(in the rows, 128 means zero)
Each row has a class, written after it.
[118 112 106 134 128 121 154 123 128 137 117  82 116 109 120  97  66 172
 101 104 142  85  57 154 103 124  95 145  98 103  94 147  74 147 107 121
 202 161  79 149 129 142 151 178 102 104 180 133] => z759
[ 93 110 101  91 161 157 139 103 108 127 164 136 108 122 197  94 186 119
 155  85 222 123 138 106 182  94 160 104 160 134 160 108  82  92 143 150
  82 110  89 129 100 171 129 126 118  93 149 131] => z86
[142 122 137 115 110 142 146 118  84  98 117  85 111 126 139 101 117 158
 104  90 132  73  56 143  86 142  64 154  84 102 109 111  87 138 105 185
 155 142  92 143 134 137 120 182 102  86 145 139] => z654
[116 165 123 119 127 148 130 177  71 125 173 143 134  73  77 158  99 112
  98 117 136 110 129  53 120 106 152 158 132 129 105 171  81 144 111 140
 166 154  52  86 114 122 143 161 123 169 154 143] => z256
[ 70 139 151 109 118 101 141 100 135 181 119 185  95 151 100 206 104 134
 102 151 121 168 104 137 144  83 111 121 155  57  93 220 107 130 100 153
 158 137 139 115 162  96 143 166 118 133 129 108] => z811
[142 153 148 121 124 125 116 139  71 112 104 108 165 112  92 115 122 164
 134  99 118  62  44 123  87 160  74 138  80  94 108 138 109 152 150 146
 169 167 101 161 112 127 136 179 121 105 130 136] => z562
[106 119 169 152 111 102 142 110 141 145 159 148 136 123  91 177  73 162
 116 126  61 145 102 122 151  80  96 124 122  66 110 163 146 125 135  89
 137 119 139 132 147 128 121 170 116 147 114 114] => z206
[114 134 166 106 147 115 129 125  86  90 101 134  99  97 180 122 126 138
 149  93 197 116 130  86 124 118 113 129 127 146  92 122 101 124 111 131
 141  83 110 104 127 132  95 169 156 124 132 128] => z215
[154 170 135  89 165  95 106 163 155 144 103 155 142 108 116 205  66 127
  88 111  60  64  88 116 113 142 166 152 122  83 122 223 108 100 157 131
 139 107  97  98 155 154  72 135 122  99 185 115] => z811
[117 124 105 122 191 147 177  96 118 111 135 138 144 124 162 118 169 141
 120 115 136 106 148  86 186 114 186  97 112 130 156 100 107  97 132 171
  95 118 106 113 107 136 151 128 100 115 158 137] => z215
[134 113 127  93 124 126 104 115  63 159 161 150 150  82  86 143 141 111
  60 122 167 101 129  70  78 102 155 151 158  90  95 171  88 130 128 128
 208 127  55 114  91 128 142 145  66 182 143 128] => z562
[ 94 118 163 164  78  96 145  89 112 124 124 177 122 144  70 175 104 155
  82 145  71 145  74 121 140  86 112 125 109  66  93 160 123 110 125 125
 107 101 132 150 123 101 128 144 121 133 128 119] => z654
[114 115 131 115 172 153 165  74 105 112 147 112 136 103 153 111 182 157
 120 109 188 102 105  84 196  92 167 113 141 108 136  98 107  92 158 187
  85  89  97 113  97 130 153 148  89 129 171 140] => z215
[126 147 140  87 138 138 144 113  62 149 126 200 154  95  76 166  99  96
 102 145 140 124 116  55  74 116 161 144 128 125 108 183  93 127 158 133
 200 143 108  86 136 121 143 155 105 182 104 121] => z562
[ 90 125 158 127 102 114 117 124 151 168 133 144 122 135  88 194  90 171
 112 143  70 170 110 114 152  78 128 139 120  93  95 196 173 151 115 107
 134 120 129 138 159  75 142 185 116 168 106 127] => z215
[ 76 148 149 120 134 133 157  83 113  85 152 167 163 118 143 116 122 142
 138 116 200 122 115 134 140  73 162 176 119  57 112 133  96 131 128 191
 149 113 103 101 125 127 136 210 134 154 152 121] => z811
[134 141  99 109 158 183 181 108 102 130 146 121 103 128 155  74 186 136
 138  85 197  87 159  77 171 112 144 100 139 154 153 111  91 111 118 167
 121 155 100 133 115 147 121 125 128  93 169 127] => z311
[ 84 102 157 107 139  96 114 133 103 151 147 134 158  88 151 105 132 148
 147  96 146  87 147 132  68 158 132 129 118 142 140 177  83 150 151 133
 153 149 137 130 101 135 175  94 111 135  92 138] => z562
[104 127 158 150 104 114 156 115 143 169 122 162  99 128 119 205 100 181
 142 129  52 139  78  89 153 104 100 120 139 119  85 172 146 120 109 117
 117 157 146 114 145  92 118 138 130 141 120 137] => z974
[162 156 156  84 148 102 116  91 105 110  97 140 128 111 213  96 163 101
 117  89 137  91 121  98 109 121 105 166 126 149 122 127 100 141  94 116
 143  74  71 115 158 123  94 132 170 135 145 131] => z311
[ 92 151  95  93 183 156 176 134  98 129 158 156 132 129 156 109 149 146
 160 112 168 136 132  65 195 101 176 109 117 124 140 125 116  83 141 145
  80 113 107  98 101 132 137 133 126  96 122 140] => z562
[101 112  92 103 162 143 121 136 109 133 141 154 130 103 200 120 188 163
 129  98 177 104 164  89 207 102 155  95 158 159 133 153 102  99 136 178
  72 120 101 136  79 187 114 135 138 121 167 129] => z86
[149 173  90 114 196 122  96 162 134 162  99 161 135  87 113 166  88  92
  90 128 100  81 120  96 110 128 157 133 104 131 120 185 137  95 160 118
  93  83  72 122 128 174 115 123 105 113 180 132] => z215
[ 84 133  99 110 163 145 211 106 118  92 128 160 109 123 161  85 139 135
 156 107 151 101 118  87 219 102 182  76 128 127 129 142  73  81 121 170
 117 124 108 122  98 133 154 135 149 102 162 136] => z759
[115 124  93 104 150 119 121 107  86 144 139 147 165 115 132 150 152 103
 100 152 127 125 153  93 112  87 140 153 176 124 113 155  88 158 126 100
 178 157  55 151 121 111 132 191  78 200 125 128] => z86
[143 167 124  96 161 127 123 141 151 171  83 119 154  97 130 162  63 121
 108 123 136 111  92 137 119 131 146 124 119 104 139 198 148 114 164 117
 166 114 100  77 153 164 116 148 141 107 148  93] => z540
[129 132 174 112 113 147 164  76 150 104 141 137 125 104 107  88 141 153
 163 113 163  90  63 130 128  90 117 210 122  89 127 139  74 155 122 184
 119 129  88 132 165 137 138 130 146 117 127 112] => z206
[ 74 121 100 127 152 175 143 145 103 115 176 154 112 119 151  91 164 158
 150  98 142 109 169 103 181  91 161 125 131 123 131 138 115  69 120 187
  49 100 112 117  69 153 136 115 131  81 153 145] => z654
[149 164 115 129 170 108 110 130 119 157  98 161 144  95 109 174  73 116
 100 133 118  95  91 108  94 133 130 159 120 106 137 177  87  84 176 134
  87 105  98  99 134 174 109 138 123  77 176 126] => z654
[108 157 153  68 138 138 168  85 138  91 117 132 171 123 133 113 161 190
 181 128 182 115 111 109 138 113 146 200 111 109 124 126  99 157 152 171
 146 140 126 107 142 111 152 172 121 151  96 124] => z562
[138 143 165 112 128 146 191  97 128 115 167 125 156  81  95 128 135 146
 135  99 154 101  98 132 181  96 134 197  97  78 140 153  87 146 119 180
 105 109  93 110 146 115 137 154 122 161 134 130] => z256
[156 162 174 101 135 100 134 133  82  90 115 169 103 118 172  94 150 125
 178  83 170  80 141  80 105 153 103 138 102 141 117 102  90 136 129 106
 147  96 137 114 147 121  62 140 171 106 122 139] => z311
[135 162 129 118 133 111  70 126 117  77 116 141  88 104 163 116 127 122
 148  90 185 111 118 105  86 130  85 156 119 128 109  97  71 111  90 147
  87  81  85 130 109 155 112 155 147  94 151 146] => z654
[ 50  98 135 165 119 125 122 129 101 140 158 143 133  91 150 101  78 119
 130 123 173 115 134 142  77 134 137 135 105 144 138 178  67 146 145 128
 190 157 135 116 106 161 196 137 116 114 138 150] => z759
[102 144 133 145 183 156 150 113 111 147 169 181 139  74 131 130 152 124
 124 113 147 116 150 107 201  97 135 131 128 121 153 162  83  98 147 161
  45  83 111 117 116 187 150 108 121 105 162 128] => z256
[106 171 115  86 174 121 126 187 132 141  77 134 147 121 123 185  51 118
 130 130  66 101 113 121 132 123 150 122 146 115 126 184 126  98 187  99
 124 135 112  95 126 182  89 130 129 109 181  99] => z86
[113 121 185 142  85 106 129  95 127 162 121 156 136 100  33 207  82 183
  84 152 111 157  61 106 158  98  75 107 118  76  73 202 137 116 123 156
 142 126 166 147 140 100 144 154 100 155 111 105] => z562
[152 130  94  99 189 145 183 122 106 136 139 122 117 113 154 127 195 118
  86 123 149 128 123  95 205 116 115 103 129 100 163 104  83 100 135 197
  86 115 106  95  95 177 171 113 118 111 180 160] => z256
[159 163  88  89 176 114 150 136 127 153 113 187 148 112 115 164  93  87
 102 136  88  79  78 109  99 116 146 156 105  89 130 173 111  99 185 137
 134 114  96  91 145 178 109 160 133 117 164 135] => z206
[147 173  81  75 165 118 147 143 144 187  84 181 141 107 135 191  75 108
 113 141 141  99  94  98 119 128 183 146 137 117 111 198 128  86 161 127
 122 124  86  83 162 166  86 139 135 119 148 103] => z811
[ 94 120 152 158 150 121 128 151  97 142 173 119 122  95  77 120 106 115
 127 114 179 115 158 154  69 146 109 118 110 105 143 162 119 137 176 135
 152 185 148 107  81 139 177 125 100 122 129 145] => z206
[123 136 138 103 122 129 153  67 170 124 127 131 146 103 155 106 158 175
 144 108 146 122  94 128 169  94 145 163 107  76 117 128  88 138  89 175
 160 115 104 131 107 110 163 186 129 161 121 127] => z540
[ 81 135 130 109 133 139 109  92  71  93 159 164 151  75 119 162 115 104
  75 120 191 125 144  94  81  98 149 174 135 137  95 183  81 103 126 137
 182  95  77 105 112 125 142 199  76 146 128 135] => z654
[127 155 131 121 115 121 138 161 105 150 148  88 127 102 149 124 124 120
 105  92 133  72  56 144 136 146  64 152 103  69 118 152 125 166 132 136
 140 154  59 159 141 159 130 183  91 113 147 144] => z256
[140 138 146 108  96 123 111 156  69 128 132  98 121 135 103 123 119 169
 122 106 150  66  73 128  70 141  74 151  70  85 110 141 106 184 128 137
 160 159  81 156 131 140 120 176  70  95 111 141] => z562
[109 124 153 152  92 142 154  81 181 111 130 141 161 100 136  86 116 168
 191 112 148 119  73 129 156  79 128 172 120  48 123 107 103 152 108 160
 132 142 105 171 118 162 152 173 143 164 126 114] => z540
[131 127 115 112 149 136  99 134  50  95 166 176 148 110  87 159 122 100
  44 161 137 120 119  84  50 101 168 169 163 117 108 144  78 153 120 130
 193 116  55 115 138 112 121 142  81 165 171 139] => z811
[128 113 142 159 148 115 108 143  94 143 178 127 111  78  99 108 118 105
 116 111 143  78 161 161  71 135 102 111 140 130 151 165  66 122 147 141
 122 126 146 156  86 135 138 109 121  96 126 141] => z206
[119 140 106  89 187 121 204 131 121 119 176 154 132  89 188 114 152 145
 106 110 116 114 112  71 223 116 171 114 150 129 131 102  87  81 134 115
  81  80  86 125 131 139 117 104 104 105 137 138] => z256
[ 90 116  87 113 105 147 145 103  92 111 150 162 143 104 122 140 100 113
 120 128 176  88 127  77  92 100 184 134 136 158 103 171  77 143 118 109
 221 161  55 121 139 134 146 184  82 168 135 129] => z759
[ 80 129 169 148  81 118 141 107 135 136 109 200 132  94  74 189  86 141
 132 159 121 150  89 131 182  80 116 138 143  80  88 222 148 112 124 127
 117 103 142 142 127 138 139 119 125 166 142 114] => z759
[121 176 184 104 131 139 201 125 136  61 153 123 138  79 137 113 130 144
 147  93 125  90 114 142 173  84 106 212  87  80 135 143  87 134 111 182
 104  88 112 120 116 150 130 141 130 140 131 147] => z256
[ 88 113 138 152 136 109 126 149 110 142 177 111 125  85 142  91  94 110
 142  87 183  76 139 149  66 137 153 105 143 116 161 161  60 151 168 153
 135 155 124 138  95 133 166 140 136 108 133 159] => z974
[167 150 165 102 111 131 111 113  77 138 103 168  94 105 168 125 156 115
 127  92 111  76  94  72 117 140  96 135 134 132 118 129  60 126  97 153
 135 115 112 140 131 139  92 132 145 111 155 135] => z311
[153 157 155 101 121 122 117 129  86  95 153 155  81 100 143 137 133 105
 138 100 150 120 101  71 127 108 107 148 113 124 129 109  73 118  96 122
 115  49  97  95 128 145  99 123 148 121 117 142] => z206
[138 137 111 128 116 154 135 139 118 127 130  67 102 104 103 135  99 136
 102  92 116  72  37  97 112 137  97 117 116 121 111 144  80 146 112 128
 165 156  58 179 134 143 138 169  87  91 145 144] => z974
[146 135 144 107 132 114 135 149 119 130 134 114 130  96 115 132 125 133
 116  78 151  66  64 148 116 155  73 125  88 110 125 180 119 146 152 153
 139 151  95 142 163 149 130 156 136  82 141 142] => z256
[ 74 112 125 160 143 112 147 131  91 176 170 179 135 102 151 115 104 104
 109  96 170  90 140 154  69 131 154 123 137 109 147 199  78 136 132 171
 166 180 126 120 113 141 144 119 141 123 157 129] => z811
[ 98 108 118 125 180 152 167  95  96 118 142 165 115 121 119 108 162 136
 122 107 172 133 157  87 186  94 146  85 133  91 131 137 103  69 135 184
  69 121 103 113  87 160 157 130 106  99 159 132] => z654
[ 62  94 112 149 142 116  98 153  97 181 187 129 131  96 111 111 101 118
 147  86 169 114 167 143  99 124 134  83 128 135 152 186  75 149 148 111
 135 163 118 160  93 140 168 139 109 139 120 132] => z86
[111 121 157 131  64 105 110 111 141 153 139 153  98 127  87 201  92 150
 112 140 119 149  77  92 159  84 107 112 116  82 101 174 119 135 127 128
 109 108 123 126 148 144 132 178 122 143 102 117] => z206
[121 112 104  93 123 152 160 120  94 166 142 156 110 139 157 132 146 164
 151 100 187 116 126  54 187 123 187  65 118 122 155 124  78 102 123 188
  85 155 112  95 112 158 134 128 127  90 119 118] => z562
[145 194 117  89 194 121 158 163 130 135 122 139 162  65 127 166  88 125
  76 125  78  77 100 142 135 125 122 172 144 120 139 176  80  98 137 131
 119  85  89 103 150 168 110  79 115  75 186 116] => z256
[137 121 123 111 112 133 127 112  72 117 161 157 134  97  61 159 126 102
  96 136 158  97  83  63  79  98 120 156 125 116 101 155  81 148 124 124
 190 120  54 109 151 137 134 146  89 158 127 130] => z206
[118 106 110 123 100 148 114 102  93 161 138 131 141  92 116 166 112 143
  85 119 100 109  65  61  62  95 135 127 145 143  91 154 103 127 104 103
 238 171  59 105 105 130 166 149  86 172 138 135] => z540
[149 179  96 111 174 118  97 164 119 154 107 208 143  94  76 181  85  90
  89 155 126 105 111 116 108 135 132 152 107  90 115 180 117 118 163 136
 107  98  94 102 136 198 109 133 117 120 181 114] => z206
[107 138  94  98 174 153 164 128 108 144 161 156 116  94 198  83 185 160
 135  91 161 112 150  86 218  91 138 102 152 115 118 109 109  71 128 152
  90 122  91 160  67 180 128 133  95 101 141 136] => z86
[143 144 101 125 125  99 119 178 114 144 161 143 132 103  91 124 102 169
 124 107 157  86  62 117  97 142  67 124  81  88 105 146 130 153 152 133
 158 149 108 156 150 164 128 174 125  86 125 152] => z206
[124 179  88  81 161 131 120 172 125 173  77 173 121 125 100 187 103 102
  93 142 117 112 107 144 112 142 157 107 162  89 126 173 135 112 180 137
 125 111 122  92 119 167 125  99 136 109 195 118] => z974
[ 61  97 136 166 148  98 136 167 118 162 154 127 140 100 159 118  84 134
 157 106 159  97 167 130  78 130 134 110 100 120 158 208  92 166 153 120
 169 173 132 100  99 186 159 129 122 121 126 140] => z540
[114 145  96 102 147 118 139 148 130 186  74 174 134 114 161 151  70 108
  95 141 104 116 128 143 139 139 169 137 118 103 132 198 106 114 152 104
 162 112 115  91 122 196 127 129 143 114 172 110] => z759
[128 165 127  98 183 120 136 139 157 161  87 147 155  84 120 151  92 136
 118 135  75  76  82 122 118 139 137 119 112 134 116 212 156 108 193 117
 130 114 110 118 132 162 141 114 100 132 136 118] => z540
[ 95 183 114 123 183 133 127 124 111 129 123 147 152  81 121 149  76  97
 118 101 134  87 100 107 130 122 129 139 110 119 126 207 111  78 179 123
  98  86  82 125 126 170 124 182 104  98 151 123] => z654
[100 121 136 147  81 115 146 102 152 158 101 176 119 145 113 186 100 164
 101 183  65 145  72 125 160  91 112 135 109 102 100 173 154 125 136 123
 126 123 145 123 142 145 154 116 106 138 139 131] => z759
[118 141 119 107 116 131 144 157 141 126 148  66 106 121 129  83 104 143
 131  87 160  68  88 146 113 146  70 120  78 113 132 111  87 196 133 144
 145 136  84 155 172 185 156 160 102 115 126 125] => z256
[114 160 112 148 172 130 151 126 106 122 143 129 144  80 137 152 126 103
  73 142 113 104 161  57  88 114 129 160 163 156 100 160 102 141 101 128
 209 176  58 103 106 125 153 134  77 174 153 149] => z974
[123 141 126 104 168 118 143 147 147 181  95 141 100 120 134 168  88 114
 117 123  72  86  91  89 118 126 151 124 108 108 112 205 128 104 161  97
 145 128  90  78 122 169 114 117  95 122 158 122] => z540
[106 125 174 158  85  99 117 141 116 149 146 182 112 110  57 192  72 135
 107 123  94 149  72 112 158  87 104 118 123  51  87 215 141 131  93 139
 110 103 123 153 139 108 106 141 143 174 136 119] => z811
[122 130  86 126 195 165 206 113 109 146 144 122 116 106 172  99 161 123
 121 114 184 127 121  86 206 109 151 101 180 110 145 102  99  91 121 164
 103 120  89 110 112 153 124 109 128  98 177 128] => z974
[108 116 103 115 123 167 125 115  80 146 146 119 117  92 111 143 138  76
 126 128 166  99 119  56  88 110 137 138 195 136  94 139  64 139  87 142
 209 155  45 103 130 115 150 145  92 163 142 130] => z974
[134 153  99  84 195  99 101 148 152 176  88 131 156 100 126 168  97 116
 102 126  71  93 103 127 125 146 147 134 133 134 109 180 121  86 167  85
 129 113  86 112 129 141 109 106 110 111 169 106] => z86
[119 137 132 114 141 120 134 110  59 121 162 162 153  95  82 137 118  99
  82 153 125 120 114  61  91  86 141 176 128  94  99 160 100 125 132 136
 153  94  50  98 134  99 149 156  74 169 119 147] => z654
[149 146 133 104 154 121  84 150  74 124 109 113  96  91 177 121 144 113
 117 101 163 119 128 109 131 111  78 141 143 153 105 129 104 119 113 119
 105  69  84 121  92 151  81 143 153 142 153 133] => z86
[155 158 160 118 136 132 141 115  77 103  99 155 113 107 171 121 132 121
 161  94 139 105 117  82 126  98 118 143 124 127 116  99 123 109 104 106
 125  78  93 115 132 130  74 148 171 117 120 126] => z215
[177 114 128 110 111 118 134 148  79 148 132 105 130  85 102 148  95 135
  57 102 162 102  48 141 101 141  64 124 106  67 114 125  78 143 124 131
 171 146  74 156 142 177 132 173  93  83 150 137] => z256
[125 135 153 117  98 139 145  90 130 127 116 160 148 116 151 151 125 171
 144 131 151 125  99 130 140 104 140 200 132  67 110 114  93 144  87 187
 126 142 110 111 131 140 118 163 119 166 142 110] => z811
[119 181  80  83 164 108  97 152 128 141  92 151 138 117 150 168  77  98
  94 123  89  97  92 117  97 133 156 146 141 110 124 161  97  75 147 108
 108  77  69  99 128 162 108 127 130  76 178 118] => z654
[148 205 137  92 150 122  99 166 146 152 101 165 146  79 149 150  72 108
 108 110  91  86 129  98 129 149 158 155 126 115 119 186 115 102 143 122
 131 122 104 135 134 154  94 155 133 104 165 119] => z311
[132 175 105  94 146 101 142 121 135 154 112 149 146 112 160 169  95 126
  73 122 115  82 105 123 115 122 169 109 152 103 124 136 145 101 165 112
 153 106  98 127 140 139 104 150  82 126 159 111] => z215
[ 87 141 165 175 136 146 142 120  80 137 160 110 133  91 157 144 118 108
 111  93 127  71 142 147  91 126 101 141 120 161 166 176  75 130 158 151
 137 170 128  94  98 160 153 135 128 101 158 140] => z256
[ 79 120 185 167 128  96 134 123  90 126 176 112 146  88 135 100 101 119
 145  85 182  71 143 125  57 139 101 135  95 134 148 157  91 154 165 111
 171 148 141 117 122 138 150 115  97 120 134 149] => z311
